Below are the code and all the weights of a small trained network. Each question names an input and a class and asks about switching units off, where a switched-off unit gives its printed mean instead of its output.

import numpy as np


def w(rows, s, z=0):
    codes = np.array(rows[::2]) - 128.0
    scale = np.full(codes.shape[1], s)
    scale[-1] = z or s
    return codes * scale


def f(y):
    return np.maximum(y, 0)


def log_softmax(a):
    a = a - a.max(-1, keepdims=True)
    return a - np.log(np.exp(a).sum(-1, keepdims=True))


def net(x, mask):
    res = np.array(x, float).reshape(1, 8) / 4 @ E
    y = f(res @ A[0][:, :-1].T + A[0][:, -1])
    res = res + np.where(mask, y, B[0][:, -1]) @ B[0][:, :-1]
    return log_softmax(res[-1] @ U[:, :-1].T + U[:, -1])


A, B = {}, {}
E = w([
[128,131,135],'x0',
[164,154,2],'x1',
[129,131,129],'x2',
[125,127,123],'x3',
[133,131,136],'x4',
[55,184,111],'x5',
[73,191,153],'x6',
[128,126,125],'x7',
],0.009)
A[0] = w([
[154,242,77,71],'n1',
[2,150,183,197],'n2',
[72,127,180,61],'n3',
[237,121,133,121],'n4',
[181,236,119,152],'n5',
[189,153,210,125],'n6',
[129,198,78,15],'n7',
[144,166,107,3],'n8',
[103,150,111,9],'n9',
[148,51,224,67],'n10',
[100,152,78,51],'n11',
[140,22,254,105],'n12',
],0.0092,0.0052)
B[0] = w([
[32,68,107,164],'n1',
[166,197,191,254],'n2',
[168,178,131,168],'n3',
[207,125,121,178],'n4',
[109,74,73,166],'n5',
[157,91,119,173],'n6',
[89,94,177,144],'n7',
[155,173,192,129],'n8',
[209,158,204,129],'n9',
[101,58,144,189],'n10',
[2,100,155,142],'n11',
[82,61,141,227],'n12',
],0.0098,0.0082)
U = w([
[164,35,94,61],'0',
[106,97,174,5],'1',
[255,179,129,228],'2',
],0.0082,0.0024)

Each question gives the input, the list of numbers given to net, and the class t.
The units are the neurons (one row each of A and B). Each row of codes is followed by its name. A weight is (code - 128) times the scale printed after its matrix; where a second scale follows, it is the last column's (A, B and U).
mask holds one flag per neuron, in row order. A switched-off neuron (its flag False) gives its mean, the last column of its row in B, instead of its output. The means were averaged over made-up inputs and are rounded, as every weight is.
A unit's drop is (log p(t) with every unit on - log p(t) with that unit switched off) / (log p(t) with every unit on - log p(t) with every unit switched off).
The circuit of an input: a set's keep is (log p(t) with only the set's units on - log p(t) with every unit switched off) / (log p(t) with every unit on - log p(t) with every unit switched off). Starting from all 12 units, units are removed one at a time, each time the one whose removal leaves the highest keep (on an exact tie, the one counted first), for as long as the keep stays at least 0.8.
circuit, biggest first: the units of the circuit, biggest drop first
most important unit: the unit with the biggest drop
k most important neurons: the k neurons with the biggest drops, biggest first
drop of u: that unit's drop, to one decimal
input [-4,-1,-5,5,-1,3,7,5], class 2: 2 most important neurons	(n2; n12)
input [-7,-2,-2,4,-6,7,4,-1], class 2: most important unit	n2
input [2,-2,4,2,0,7,1,7], class 2: 2 most important neurons	(n2; n12)
input [8,8,-4,4,-7,4,6,-3], class 1: 2 most important neurons	(n11; n7)
input [1,-5,1,-1,2,1,6,-6], class 2: circuit, biggest first	(n2; n3)
input [6,-4,-8,6,-6,7,6,7], class 2: circuit, biggest first	(n2; n12)
input [-8,-8,7,-2,-7,4,3,4], class 2: 3 most important neurons	(n2; n3; n1)
input [-4,-6,5,-8,3,8,2,6], class 2: 2 most important neurons	(n2; n3)
input [-7,-5,-6,1,-5,2,5,5], class 2: 3 most important neurons	(n2; n3; n1)
input [-7,8,2,-5,-1,-5,8,5], class 0: drop of n2	0.2
input [4,-4,0,2,4,4,3,-7], class 2: drop of n3	0.1
input [-4,-5,-7,5,3,5,5,-5], class 2: drop of n4	0.0
